Below are the code and all the weights of a small trained network. Each question names an input and a class and asks about switching units off, where a switched-off unit gives its printed mean instead of its output.

import numpy as np


def w(rows, s, z=0):
    codes = np.array(rows[::2]) - 128.0
    scale = np.full(codes.shape[1], s)
    scale[-1] = z or s
    return codes * scale


def norm(h):
    return h / np.sqrt((h * h).mean(-1, keepdims=True) + 1e-5)


def f(y):
    return y / 2 * (1 + np.tanh(0.7978845608 * (y + 0.044715 * y**3)))


def log_softmax(a):
    a = a - a.max(-1, keepdims=True)
    return a - np.log(np.exp(a).sum(-1, keepdims=True))


def net(x, mask):
    res = np.array(x, float).reshape(1, 6) / 4 @ E
    u = 0
    for l in range(3):
        y = f(norm(res) @ A[l][:, :-1].T + A[l][:, -1])
        res = res + np.where(mask[u : u + 3], y, B[l][:, -1]) @ B[l][:, :-1]
        u += 3
    return log_softmax(norm(res)[-1] @ U[:, :-1].T + U[:, -1])


A, B = {}, {}
E = w([
[115,128,74,141,105,147,183,115,111,93,134,30],'x0',
[103,108,86,88,162,22,131,86,142,72,187,105],'x1',
[144,105,177,144,84,138,132,87,177,139,67,133],'x2',
[149,140,178,139,209,233,193,69,192,129,128,120],'x3',
[9,124,105,127,101,142,101,191,168,78,47,127],'x4',
[51,43,126,77,103,136,94,111,105,208,132,145],'x5',
],0.011)
A[0] = w([
[113,168,76,160,168,60,141,148,133,6,124,65,139],'0.n1',
[212,202,154,213,125,196,181,129,146,95,86,91,56],'0.n2',
[182,150,78,132,114,76,127,161,69,107,179,102,5],'0.n3',
],0.017,0.0022)
B[0] = w([
[85,126,155,90,93,198,157,188,246,125,131,174,247],'0.n1',
[107,86,120,176,155,55,143,100,62,126,137,178,247],'0.n2',
[165,230,109,82,114,91,126,108,46,125,126,90,204],'0.n3',
],0.012,0.016)
A[1] = w([
[166,91,139,117,113,249,79,109,140,197,121,44,32],'1.n1',
[115,98,120,235,173,213,161,142,107,45,102,108,3],'1.n2',
[119,78,88,109,59,93,67,100,113,137,80,11,124],'1.n3',
],0.016,0.0047)
B[1] = w([
[34,143,71,121,27,255,192,253,205,92,193,145,203],'1.n1',
[26,234,137,48,61,94,159,67,35,158,152,43,224],'1.n2',
[45,6,118,198,43,98,231,101,91,85,96,198,254],'1.n3',
],0.008,0.0057)
A[2] = w([
[109,106,162,126,132,248,168,68,87,248,112,74,208],'2.n1',
[209,133,140,158,194,143,209,61,186,96,201,134,163],'2.n2',
[159,60,130,193,179,142,60,147,147,88,104,71,6],'2.n3',
],0.018,0.0022)
B[2] = w([
[188,153,165,43,61,141,66,142,137,20,115,167,255],'2.n1',
[172,54,162,95,128,186,51,153,154,120,125,201,237],'2.n2',
[84,109,50,223,63,21,191,244,97,120,163,112,124],'2.n3',
],0.011,0.0085)
U = w([
[186,27,224,167,203,130,74,131,78,181,72,255,144],'0',
[218,218,125,70,135,128,104,146,12,143,135,107,113],'1',
[36,66,79,140,107,75,195,110,47,110,115,117,124],'2',
[132,131,79,165,226,130,96,125,155,205,114,4,3],'3',
[87,126,141,81,74,204,103,251,184,101,58,148,220],'4',
],0.0091,0.0037)

Each question gives the input, the list of numbers given to net, and the class t.
The units are the neurons (one row each of A and B). Each row of codes is followed by its name. A weight is (code - 128) times the scale printed after its matrix; where a second scale follows, it is the last column's (A, B and U).
mask holds one flag per neuron, layer by layer. A switched-off neuron (its flag False) gives its mean, the last column of its row in B, instead of its output. The means were averaged over made-up inputs and are rounded, as every weight is.
A unit's drop is (log p(t) with every unit on - log p(t) with that unit switched off) / (log p(t) with every unit on - log p(t) with every unit switched off).
The circuit of an input: a set's keep is (log p(t) with only the set's units on - log p(t) with every unit switched off) / (log p(t) with every unit on - log p(t) with every unit switched off). Starting from all 9 units, units are removed one at a time, each time the one whose removal leaves the highest keep (on an exact tie, the one counted first), for as long as the keep stays at least 0.8.
units of the circuit, in order: the units of the circuit, biggest drop first
most important unit: the unit with the biggest drop
top k neurons: the k neurons with the biggest drops, biggest first
top k neurons in layer l: the k neurons of layer l with the biggest drops, biggest first
drop when u is switched off: that unit's drop, to one decimal
input [7,2,-6,7,-7,-1], class 0: units of the circuit, in order : (2.n2)
input [4,3,7,1,-6,4], class 4: top 3 neurons : (0.n2; 1.n1; 0.n3)
input [-3,-3,1,6,8,-8], class 2: units of the circuit, in order : (0.n2; 1.n2)
input [-6,3,-4,-5,3,3], class 2: units of the circuit, in order : (0.n1; 2.n2)
input [-4,4,5,6,-6,5], class 4: top 3 neurons : (0.n2; 1.n1; 2.n1)
input [3,-5,-3,1,-8,-8], class 0: top 2 neurons : (2.n2; 0.n2)
input [4,-5,-1,-2,-1,1], class 2: top 2 neurons : (2.n2; 2.n1)
input [-3,-1,7,4,-8,6], class 4: units of the circuit, in order : (0.n2; 1.n1)
input [-4,7,-7,5,-2,4], class 0: top 2 neurons : (2.n2; 0.n1)
input [2,8,5,-4,-4,-3], class 4: top 3 neurons : (0.n1; 0.n2; 1.n2)
input [5,-3,-5,7,-4,-4], class 0: top 3 neurons : (0.n2; 2.n2; 1.n3)
input [4,1,3,1,6,7], class 2: top 2 neurons : (0.n1; 1.n3)
input [1,-3,8,-2,-3,2], class 0: top 2 neurons : (0.n1; 0.n3)
input [-5,-4,-8,-6,6,5], class 2: units of the circuit, in order : (0.n1)
input [0,-4,-8,5,7,-6], class 2: top 2 neurons : (0.n2; 1.n2)
input [-8,-3,-5,3,-3,5], class 4: top 2 neurons : (0.n2; 0.n3)
input [3,0,7,-6,3,8], class 2: top 2 neurons : (0.n1; 1.n3)
input [5,-8,-2,3,-5,-1], class 0: top 2 neurons : (0.n2; 1.n3)
input [7,1,-8,8,-3,6], class 4: top 4 neurons : (0.n2; 1.n1; 2.n1; 0.n3)
input [-7,-1,2,-4,-1,-3], class 1: most important unit : 0.n1
input [0,1,-1,6,-1,-8], class 0: top 2 neurons : (0.n2; 2.n2)
input [-7,-6,3,2,-3,7], class 4: drop when 1.n1 is switched off : 0.2
input [4,-1,2,6,3,2], class 1: top 2 neurons in layer 1 : (1.n2; 1.n3)
input [-1,5,-5,8,-4,-8], class 0: drop when 2.n2 is switched off : 0.3
input [5,4,3,8,-8,-4], class 0: drop when 0.n2 is switched off : 0.1
input [-1,1,-8,-3,2,2], class 1: drop when 0.n2 is switched off : -0.1
input [-3,8,0,-7,-4,0], class 1: most important unit : 0.n3
